Below is a small trained network, with its code and all its weights. Each question gives an input and a target symbol and asks what happens when units are switched off, that is, made to give their printed mean instead of their output.

import numpy as np


def w(rows, s, z=0):
    codes = np.array(rows[::2]) - 128.0
    scale = np.full(codes.shape[1], s)
    scale[-1] = z or s
    return codes * scale


def norm(h):
    return h / np.sqrt((h * h).mean(-1, keepdims=True) + 1e-5)


def f(y):
    return np.maximum(y, 0)


def softmax(a):
    e = np.exp(a - a.max(-1, keepdims=True))
    return e / e.sum(-1, keepdims=True)


def log_softmax(a):
    a = a - a.max(-1, keepdims=True)
    return a - np.log(np.exp(a).sum(-1, keepdims=True))


def net(x, mask):
    ids = ['ΔΣαβζμπψ'.index(c) for c in x.split()]
    T = len(ids)
    res = E[ids] + P[:T]
    u = 0
    for l in range(2):
        q, k, v = (norm(res) @ M[l].T for M in (Q, K, V))
        z = softmax(np.where(np.tri(T) > 0, q @ k.T / 4**0.5, -1e9)) @ v
        res = res + np.where(mask[u], z, O[l][:, -1]) @ O[l][:, :-1]
        u += 1
        y = f(norm(res) @ A[l][:, :-1].T + A[l][:, -1])
        res = res + np.where(mask[u : u + 8], y, B[l][:, -1]) @ B[l][:, :-1]
        u += 8
    return log_softmax(norm(res)[-1] @ U[:, :-1].T + U[:, -1])


Q, K, V, O, A, B = {}, {}, {}, {}, {}, {}
E = w([
[155,2,85,121,135],'Δ',
[188,146,80,112,204],'Σ',
[136,117,177,188,178],'α',
[87,93,106,96,167],'β',
[117,117,220,93,135],'ζ',
[118,226,76,68,102],'μ',
[166,91,151,125,71],'π',
[99,102,79,178,137],'ψ',
],0.03)
P = w([
[168,8,167,176,213],'0',
[140,28,137,158,192],'1',
[131,67,134,142,173],'2',
[132,82,138,163,153],'3',
[125,106,152,170,138],'4',
[116,120,150,179,119],'5',
[104,151,162,180,105],'6',
[101,151,170,205,87],'7',
[103,175,156,210,61],'8',
],0.011)
Q[0] = w([
[235,215,193,142,140],'L0H0',
[156,89,153,129,169],'L0H0',
[189,93,136,116,112],'L0H0',
[139,226,71,240,250],'L0H0',
],0.02)
K[0] = w([
[112,147,193,117,75],'L0H0',
[120,95,119,122,90],'L0H0',
[161,93,145,129,120],'L0H0',
[1,179,142,213,12],'L0H0',
],0.022)
V[0] = w([
[36,73,73,196,8],'L0H0',
[182,157,150,102,194],'L0H0',
[125,191,114,254,230],'L0H0',
[248,151,29,210,153],'L0H0',
],0.009)
O[0] = w([
[132,38,60,46,203,3],'L0H0',
[121,174,171,179,76,195],'L0H0',
[146,98,122,225,80,133],'L0H0',
[98,9,142,190,64,90],'L0H0',
],0.011,0.004)
A[0] = w([
[202,106,118,75,77,63],'L0N0',
[79,151,187,64,99,18],'L0N1',
[34,135,86,135,135,155],'L0N2',
[254,94,151,88,14,89],'L0N3',
[88,140,145,113,23,109],'L0N4',
[179,172,27,159,141,41],'L0N5',
[71,146,169,81,187,3],'L0N6',
[72,88,175,51,126,75],'L0N7',
],0.016,0.0031)
B[0] = w([
[146,171,90,60,93,165],'L0N0',
[194,33,118,7,134,254],'L0N1',
[129,146,119,201,181,150],'L0N2',
[184,228,49,60,76,217],'L0N3',
[48,146,171,13,97,211],'L0N4',
[83,71,232,235,119,158],'L0N5',
[88,74,148,79,216,251],'L0N6',
[166,201,167,99,94,243],'L0N7',
],0.014,0.0061)
Q[1] = w([
[47,114,80,81,177],'L1H0',
[147,70,94,191,232],'L1H0',
[92,122,7,89,146],'L1H0',
[212,80,70,193,132],'L1H0',
],0.019)
K[1] = w([
[206,118,98,139,192],'L1H0',
[58,127,95,136,202],'L1H0',
[198,93,40,187,133],'L1H0',
[3,91,55,153,93],'L1H0',
],0.021)
V[1] = w([
[162,3,135,218,131],'L1H0',
[252,13,141,91,67],'L1H0',
[97,170,129,224,243],'L1H0',
[234,225,113,81,41],'L1H0',
],0.0072)
O[1] = w([
[57,178,117,247,117,60],'L1H0',
[180,153,114,199,170,252],'L1H0',
[66,124,103,169,54,4],'L1H0',
[183,75,105,42,215,146],'L1H0',
],0.011,0.004)
A[1] = w([
[203,166,112,143,133,75],'L1N0',
[153,93,36,129,177,32],'L1N1',
[94,177,20,179,101,76],'L1N2',
[122,177,145,93,124,129],'L1N3',
[38,128,68,131,198,62],'L1N4',
[146,103,111,106,3,117],'L1N5',
[114,228,73,91,102,1],'L1N6',
[120,239,128,146,148,110],'L1N7',
],0.024,0.0044)
B[1] = w([
[79,166,69,144,110,188],'L1N0',
[171,98,187,236,112,180],'L1N1',
[204,83,90,20,136,175],'L1N2',
[142,79,91,167,120,254],'L1N3',
[24,161,87,95,158,183],'L1N4',
[35,191,199,114,73,220],'L1N5',
[136,100,4,159,153,165],'L1N6',
[170,184,109,134,184,184],'L1N7',
],0.027,0.008)
U = w([
[156,233,110,172,200,80],'Δ',
[1,135,109,135,217,5],'Σ',
[188,183,35,104,55,95],'α',
[81,165,168,148,49,212],'β',
[70,14,40,160,127,97],'ζ',
[124,125,101,69,85,157],'μ',
[162,82,173,87,184,144],'π',
[172,80,122,237,89,190],'ψ',
],0.0082,0.0025)

Each question gives the input, a string of symbols that net reads in full, and the target symbol t.
The units are the heads (4 rows each of Q, K, V and O) and the neurons (one row each of A and B). Each row of codes is followed by its name. A weight is (code - 128) times the scale printed after its matrix; where a second scale follows, it is the last column's (O, A, B and U).
mask holds one flag per unit, layer by layer, with each layer's heads first. A switched-off unit (its flag False) gives its mean, the last column of its rows in O or B, instead of its output. The means were averaged over made-up inputs and are rounded, as every weight is.
A unit's drop is (log p(t) with every unit on - log p(t) with that unit switched off) / (log p(t) with every unit on - log p(t) with every unit switched off).
The circuit of an input: a set's keep is (log p(t) with only the set's units on - log p(t) with every unit switched off) / (log p(t) with every unit on - log p(t) with every unit switched off). Starting from the 12 units with the biggest drops (on a tie, the unit counted first), units are removed one at a time, each time the one whose removal leaves the highest keep (on an exact tie, the one counted first), for as long as the keep stays at least 0.8.
units of the circuit, in order: the units of the circuit, biggest drop first
most important unit: the unit with the biggest drop
k most important neurons: the k neurons with the biggest drops, biggest first
top k neurons in layer l: the k neurons of layer l with the biggest drops, biggest first
drop of u: that unit's drop, to one decimal
input μ ζ Σ Δ, target β: units of the circuit, in order => (L0H0 L1N5)
input α π ζ ψ ψ α β, target ζ: units of the circuit, in order => (L0H0)
input ζ Δ α π ζ Σ, target Σ: 4 most important neurons => (L0N7 L1N4 L0N5 L0N3)
input Σ ζ ζ α ζ, target β: units of the circuit, in order => (L0H0 L1N5)
input μ β Σ ζ π ζ Σ, target Σ: 2 most important neurons => (L1N4 L0N7)
input ζ ζ ζ α β α α, target β: top 2 neurons in layer 0 => (L0N7 L0N4)
input ζ π μ, target ζ: units of the circuit, in order => (L0N5 L1N3)
input ζ π ζ ζ ζ ψ Σ α α, target ψ: top 2 neurons in layer 0 => (L0N6 L0N3)
input ζ ζ Δ μ ζ α, target π: 2 most important neurons => (L0N2 L1N5)
input ζ α β μ Σ, target π: 2 most important neurons => (L0N5 L1N3)
input π π Σ Σ ζ Δ μ ζ μ, target π: top 2 neurons in layer 0 => (L0N3 L0N5)
input ζ Σ α α, target ψ: top 2 neurons in layer 0 => (L0N3 L0N7)
input Σ ζ ζ, target β: drop of L1N2 => 0.0
input β Δ ζ ζ π α, target Σ: drop of L0H0 => 1.7
input ζ ζ α ζ β α μ Σ, target π: drop of L0N5 => 0.9
input Σ ζ Σ α μ μ α, target π: drop of L1N1 => 0.1
input α α Σ, target ψ: most important unit => L0N5
